Below is a small trained network, with its code and all its weights. Each question gives an input and a class and asks what happens when units are switched off, that is, made to give their printed mean instead of their output.

import numpy as np


def w(rows, s, z=0):
    codes = np.array(rows[::2]) - 128.0
    scale = np.full(codes.shape[1], s)
    scale[-1] = z or s
    return codes * scale


def norm(h):
    return h / np.sqrt((h * h).mean(-1, keepdims=True) + 1e-5)


def f(y):
    return y / 2 * (1 + np.tanh(0.7978845608 * (y + 0.044715 * y**3)))


def log_softmax(a):
    a = a - a.max(-1, keepdims=True)
    return a - np.log(np.exp(a).sum(-1, keepdims=True))


def net(x, mask):
    res = np.array(x, float).reshape(1, 6) / 4 @ E
    u = 0
    for l in range(3):
        y = f(norm(res) @ A[l][:, :-1].T + A[l][:, -1])
        res = res + np.where(mask[u : u + 4], y, B[l][:, -1]) @ B[l][:, :-1]
        u += 4
    return log_softmax(norm(res)[-1] @ U[:, :-1].T + U[:, -1])


A, B = {}, {}
E = w([
[52,130,146,122,169,191,89,100],'x0',
[163,154,65,150,57,143,138,87],'x1',
[126,154,117,131,200,169,151,94],'x2',
[169,136,176,71,62,156,255,85],'x3',
[154,146,38,141,109,156,210,76],'x4',
[42,124,153,191,36,96,251,180],'x5',
],0.0079)
A[0] = w([
[159,59,111,253,58,50,211,253,255],'0.n1',
[212,105,128,130,60,123,185,173,88],'0.n2',
[60,62,184,153,99,139,152,118,158],'0.n3',
[97,94,68,136,86,94,194,88,120],'0.n4',
],0.006,0.0022)
B[0] = w([
[125,135,133,109,122,79,90,20,253],'0.n1',
[154,150,77,210,187,55,230,112,167],'0.n2',
[97,32,193,226,173,60,174,195,167],'0.n3',
[181,255,147,10,96,101,102,102,164],'0.n4',
],0.0088,0.0073)
A[1] = w([
[173,101,81,54,160,119,65,160,48],'1.n1',
[2,147,210,184,198,107,193,167,254],'1.n2',
[146,138,36,204,183,134,8,153,209],'1.n3',
[155,165,135,122,188,172,95,62,182],'1.n4',
],0.0086,0.0034)
B[1] = w([
[105,83,165,105,159,78,75,250,156],'1.n1',
[153,81,131,149,92,96,27,134,255],'1.n2',
[102,10,188,199,120,91,65,99,229],'1.n3',
[26,135,188,111,169,121,129,50,188],'1.n4',
],0.011,0.0085)
A[2] = w([
[200,228,162,39,95,181,245,143,156],'2.n1',
[122,80,211,187,148,94,85,156,49],'2.n2',
[103,18,126,139,64,124,86,72,229],'2.n3',
[1,97,144,193,45,142,68,80,255],'2.n4',
],0.0072,0.0042)
B[2] = w([
[113,51,117,143,115,69,97,132,165],'2.n1',
[155,95,151,158,190,108,126,186,192],'2.n2',
[74,79,137,147,245,126,72,165,235],'2.n3',
[82,186,170,98,116,143,62,181,248],'2.n4',
],0.012,0.013)
U = w([
[113,182,102,169,105,178,119,234,41],'0',
[159,145,77,93,145,204,191,109,73],'1',
[212,227,89,184,100,228,197,204,3],'2',
[192,226,2,159,173,137,178,244,3],'3',
[192,197,97,139,79,207,171,206,3],'4',
[93,38,228,168,233,44,26,165,243],'5',
[53,193,157,83,182,217,152,22,111],'6',
[190,165,80,139,67,12,230,39,200],'7',
],0.0087,0.0052)

Each question gives the input, the list of numbers given to net, and the class t.
The units are the neurons (one row each of A and B). Each row of codes is followed by its name. A weight is (code - 128) times the scale printed after its matrix; where a second scale follows, it is the last column's (A, B and U).
mask holds one flag per neuron, layer by layer. A switched-off neuron (its flag False) gives its mean, the last column of its row in B, instead of its output. The means were averaged over made-up inputs and are rounded, as every weight is.
A unit's drop is (log p(t) with every unit on - log p(t) with that unit switched off) / (log p(t) with every unit on - log p(t) with every unit switched off).
The circuit of an input: a set's keep is (log p(t) with only the set's units on - log p(t) with every unit switched off) / (log p(t) with every unit on - log p(t) with every unit switched off). Starting from all 12 units, units are removed one at a time, each time the one whose removal leaves the highest keep (on an exact tie, the one counted first), for as long as the keep stays at least 0.8.
circuit, biggest first: the units of the circuit, biggest drop first
most important unit: the unit with the biggest drop
k most important neurons: the k neurons with the biggest drops, biggest first
k most important neurons of layer l: the k neurons of layer l with the biggest drops, biggest first
drop when u is switched off: that unit's drop, to one decimal
input [0,-2,5,8,-4,-5], class 6: most important unit => 1.n4
input [5,-1,1,6,-4,-6], class 6: 2 most important neurons => [1.n3 1.n2]
input [-4,-8,8,2,7,4], class 7: circuit, biggest first => [1.n3 2.n3 2.n4]
input [7,5,4,7,-3,-8], class 6: circuit, biggest first => [1.n2 1.n3 2.n3]
input [6,1,3,6,8,4], class 7: 3 most important neurons => [1.n3 2.n3 0.n4]
input [-2,4,4,4,-2,-3], class 7: 2 most important neurons of layer 0 => [0.n1 0.n2]
input [3,0,-4,3,4,2], class 7: 2 most important neurons => [0.n4 1.n3]
input [6,8,-4,5,0,3], class 7: 2 most important neurons => [1.n3 0.n4]
input [0,0,4,0,1,0], class 6: 2 most important neurons => [0.n3 1.n2]
input [-2,-2,5,8,-2,-7], class 6: 3 most important neurons of layer 1 => [1.n4 1.n3 1.n2]
input [5,-2,2,6,0,-3], class 6: 2 most important neurons of layer 0 => [0.n3 0.n2]
input [7,7,-1,8,4,-2], class 6: 2 most important neurons of layer 1 => [1.n4 1.n1]
input [3,5,2,6,0,-1], class 7: drop when 1.n3 is switched off => 0.6
input [-8,-8,-1,-1,3,1], class 7: drop when 1.n3 is switched off => 0.5
input [-4,3,2,5,7,5], class 7: drop when 0.n2 is switched off => 0.0
input [1,7,-1,4,0,-1], class 7: drop when 2.n3 is switched off => 0.1
